Here is a tiny trained network, its code and every weight. The questions are about switching its units off for an input and a class, where a switched-off unit gives its printed mean instead of its output.

import numpy as np


def w(rows, s, z=0):
    codes = np.array(rows[::2]) - 128.0
    scale = np.full(codes.shape[1], s)
    scale[-1] = z or s
    return codes * scale


def norm(h):
    return h / np.sqrt((h * h).mean(-1, keepdims=True) + 1e-5)


def f(y):
    return y / 2 * (1 + np.tanh(0.7978845608 * (y + 0.044715 * y**3)))


def log_softmax(a):
    a = a - a.max(-1, keepdims=True)
    return a - np.log(np.exp(a).sum(-1, keepdims=True))


def net(x, mask):
    res = np.array(x, float).reshape(1, 6) / 4 @ E
    u = 0
    for l in range(2):
        y = f(norm(res) @ A[l][:, :-1].T + A[l][:, -1])
        res = res + np.where(mask[u : u + 3], y, B[l][:, -1]) @ B[l][:, :-1]
        u += 3
    return log_softmax(norm(res)[-1] @ U[:, :-1].T + U[:, -1])


A, B = {}, {}
E = w([
[165,100,151],'x0',
[126,117,129],'x1',
[140,166,141],'x2',
[133,147,133],'x3',
[254,160,55],'x4',
[131,156,131],'x5',
],0.0074)
A[0] = w([
[247,56,253,228],'L0N0',
[102,57,130,252],'L0N1',
[109,216,91,230],'L0N2',
],0.0061,0.0022)
B[0] = w([
[65,248,38,253],'L0N0',
[146,85,75,246],'L0N1',
[70,152,48,233],'L0N2',
],0.015,0.0022)
A[1] = w([
[100,133,85,127],'L1N0',
[250,139,117,132],'L1N1',
[128,79,68,2],'L1N2',
],0.016,0.003)
B[1] = w([
[161,181,85,254],'L1N0',
[165,117,253,203],'L1N1',
[101,160,78,184],'L1N2',
],0.014,0.005)
U = w([
[106,163,52,188],'0',
[112,160,46,155],'1',
[140,56,241,208],'2',
[115,167,32,99],'3',
[89,208,1,2],'4',
],0.0092,0.0065)

Each question gives the input, the list of numbers given to net, and the class t.
The units are the neurons (one row each of A and B). Each row of codes is followed by its name. A weight is (code - 128) times the scale printed after its matrix; where a second scale follows, it is the last column's (A, B and U).
mask holds one flag per neuron, layer by layer. A switched-off neuron (its flag False) gives its mean, the last column of its row in B, instead of its output. The means were averaged over made-up inputs and are rounded, as every weight is.
A unit's drop is (log p(t) with every unit on - log p(t) with that unit switched off) / (log p(t) with every unit on - log p(t) with every unit switched off).
The circuit of an input: a set's keep is (log p(t) with only the set's units on - log p(t) with every unit switched off) / (log p(t) with every unit on - log p(t) with every unit switched off). Starting from all 6 units, units are removed one at a time, each time the one whose removal leaves the highest keep (on an exact tie, the one counted first), for as long as the keep stays at least 0.8.
units of the circuit, in order: the units of the circuit, biggest drop first
top k neurons: the k neurons with the biggest drops, biggest first
k most important neurons of layer l: the k neurons of layer l with the biggest drops, biggest first
drop when u is switched off: that unit's drop, to one decimal
input [-8,-4,-3,2,-8,5], class 2: top 2 neurons : L0N0; L1N2
input [-3,-4,-4,4,-6,-5], class 2: units of the circuit, in order : L0N0
input [-6,7,-2,-3,7,4], class 2: top 2 neurons : L1N1; L0N0
input [2,-1,3,4,-7,6], class 2: top 2 neurons : L0N0; L1N0
input [-3,-1,4,-4,-8,4], class 2: top 3 neurons : L0N0; L1N2; L1N0
input [5,8,-4,1,8,-1], class 2: top 2 neurons : L1N1; L0N2
input [-4,5,0,3,-7,6], class 2: 2 most important neurons of layer 1 : L1N2; L1N0
input [-1,-5,2,4,8,4], class 2: drop when L1N1 is switched off : 0.9
input [4,-7,4,-2,8,7], class 2: drop when L1N0 is switched off : 0.1
input [3,1,1,-7,8,-6], class 2: drop when L1N1 is switched off : 1.2
input [-1,0,4,-1,6,-5], class 2: drop when L1N1 is switched off : 1.0
